Below is a small trained network, with its code and all its weights. Each question gives an input and a target symbol and asks what happens when units are switched off, that is, made to give their printed mean instead of their output.

import numpy as np


def w(rows, s, z=0):
    codes = np.array(rows[::2]) - 128.0
    scale = np.full(codes.shape[1], s)
    scale[-1] = z or s
    return codes * scale


def norm(h):
    return h / np.sqrt((h * h).mean(-1, keepdims=True) + 1e-5)


def f(y):
    return np.maximum(y, 0)


def softmax(a):
    e = np.exp(a - a.max(-1, keepdims=True))
    return e / e.sum(-1, keepdims=True)


def log_softmax(a):
    a = a - a.max(-1, keepdims=True)
    return a - np.log(np.exp(a).sum(-1, keepdims=True))


def net(x, mask):
    ids = ['ΔΞΠΦΨαγεζηλστω'.index(c) for c in x.split()]
    T = len(ids)
    res = E[ids] + P[:T]
    q, k, v = (norm(res) @ M[0].T for M in (Q, K, V))
    z = softmax(np.where(np.tri(T) > 0, q @ k.T / 4**0.5, -1e9)) @ v
    res = res + np.where(mask[0], z, O[0][:, -1]) @ O[0][:, :-1]
    y = f(norm(res) @ A[0][:, :-1].T + A[0][:, -1])
    res = res + np.where(mask[1:17], y, B[0][:, -1]) @ B[0][:, :-1]
    return log_softmax(norm(res)[-1] @ U[:, :-1].T + U[:, -1])


Q, K, V, O, A, B = {}, {}, {}, {}, {}, {}
E = w([
[118,74,142],'Δ',
[173,54,83],'Ξ',
[117,68,142],'Π',
[117,69,145],'Φ',
[123,62,124],'Ψ',
[26,180,29],'α',
[127,63,122],'γ',
[119,66,142],'ε',
[123,66,132],'ζ',
[42,183,14],'η',
[126,240,87],'λ',
[124,71,143],'σ',
[172,177,205],'τ',
[45,186,3],'ω',
],0.012)
P = w([
[2,104,209],'0',
[17,90,203],'1',
[39,72,188],'2',
[60,67,181],'3',
[65,65,171],'4',
[80,63,158],'5',
[93,84,144],'6',
[104,82,141],'7',
[116,80,124],'8',
[127,89,112],'9',
[138,88,100],'10',
[138,83,94],'11',
[148,88,91],'12',
],0.0058)
Q[0] = w([
[178,179,236],'h1',
[89,110,81],'h1',
[148,123,70],'h1',
[33,7,43],'h1',
],0.011)
K[0] = w([
[42,132,158],'h1',
[191,163,92],'h1',
[148,118,96],'h1',
[249,183,116],'h1',
],0.013)
V[0] = w([
[129,168,129],'h1',
[135,55,107],'h1',
[93,123,190],'h1',
[132,139,255],'h1',
],0.0082)
O[0] = w([
[148,61,103,75],'h1',
[30,236,132,193],'h1',
[176,185,104,249],'h1',
[254,168,76,185],'h1',
],0.0063,0.0019)
A[0] = w([
[194,181,219,3],'n1',
[192,108,55,60],'n2',
[105,107,55,174],'n3',
[132,39,134,100],'n4',
[111,155,94,156],'n5',
[255,116,64,106],'n6',
[128,122,130,89],'n7',
[69,153,188,216],'n8',
[186,163,28,57],'n9',
[94,162,31,94],'n10',
[160,251,191,164],'n11',
[83,112,54,108],'n12',
[90,191,39,114],'n13',
[212,147,189,125],'n14',
[182,190,101,8],'n15',
[37,71,139,81],'n16',
],0.0087,0.0032)
B[0] = w([
[72,219,253,151],'n1',
[106,154,127,173],'n2',
[120,165,169,219],'n3',
[74,204,86,202],'n4',
[160,82,153,172],'n5',
[69,155,214,202],'n6',
[121,123,147,128],'n7',
[196,169,93,245],'n8',
[56,203,206,170],'n9',
[178,24,115,203],'n10',
[104,6,80,189],'n11',
[161,198,230,204],'n12',
[133,48,216,212],'n13',
[114,144,209,168],'n14',
[158,21,119,142],'n15',
[166,135,59,254],'n16',
],0.0058,0.005)
U = w([
[165,134,110,141],'Δ',
[73,190,109,84],'Ξ',
[167,138,112,110],'Π',
[170,136,108,209],'Φ',
[150,158,116,83],'Ψ',
[95,140,134,4],'α',
[150,162,115,145],'γ',
[160,144,110,105],'ε',
[156,153,113,109],'ζ',
[63,126,137,138],'η',
[161,5,138,96],'λ',
[154,135,114,171],'σ',
[179,149,229,184],'τ',
[91,118,142,70],'ω',
],0.012,0.0044)

Each question gives the input, a string of symbols that net reads in full, and the target symbol t.
The units are the heads (4 rows each of Q, K, V and O) and the neurons (one row each of A and B). Each row of codes is followed by its name. A weight is (code - 128) times the scale printed after its matrix; where a second scale follows, it is the last column's (O, A, B and U).
mask holds one flag per unit, heads first, then neurons. A switched-off unit (its flag False) gives its mean, the last column of its rows in O or B, instead of its output. The means were averaged over made-up inputs and are rounded, as every weight is.
A unit's drop is (log p(t) with every unit on - log p(t) with that unit switched off) / (log p(t) with every unit on - log p(t) with every unit switched off).
The circuit of an input: a set's keep is (log p(t) with only the set's units on - log p(t) with every unit switched off) / (log p(t) with every unit on - log p(t) with every unit switched off). Starting from the 12 units with the biggest drops (on a tie, the unit counted first), units are removed one at a time, each time the one whose removal leaves the highest keep (on an exact tie, the one counted first), for as long as the keep stays at least 0.8.
circuit, biggest first: the units of the circuit, biggest drop first
k most important neurons: the k neurons with the biggest drops, biggest first
drop of u: that unit's drop, to one decimal
input η λ α Π ω, target λ: circuit, biggest first	[n10; h1; n13]
input λ Φ α, target λ: circuit, biggest first	[h1; n10; n13]
input σ ζ ζ λ Φ γ η σ λ ω, target λ: circuit, biggest first	[n10; n13; n4]
input ζ Ξ α Φ λ τ τ τ τ τ α, target τ: 2 most important neurons	[n9; n13]
input λ Ψ ε ω α, target λ: 2 most important neurons	[n10; n13]
input Ξ Ψ λ Φ Δ Δ λ α Δ ζ τ α σ, target τ: 2 most important neurons	[n6; n11]
input σ η ω γ τ τ Φ Ψ η, target τ: 3 most important neurons	[n13; n9; n10]
input ω Φ η η τ η ω, target τ: 2 most important neurons	[n13; n12]
input Π ω Δ ε σ ω Π γ Δ τ τ Δ, target τ: most important neuron	[n6]
input ε γ η Ψ Δ Δ Φ Π λ, target λ: 3 most important neurons	[n11; n13; n10]
input ω σ ε Δ Δ λ Ξ ζ γ Δ τ η Π, target τ: 2 most important neurons	[n6; n11]
input τ η η Δ Ψ, target τ: 2 most important neurons	[n6; n11]
input τ ε Δ τ ζ, target τ: drop of h1	3.8
input Φ Ψ α λ Ψ γ λ τ λ, target λ: drop of n13	0.2
input α τ τ γ γ, target τ: drop of h1	3.2
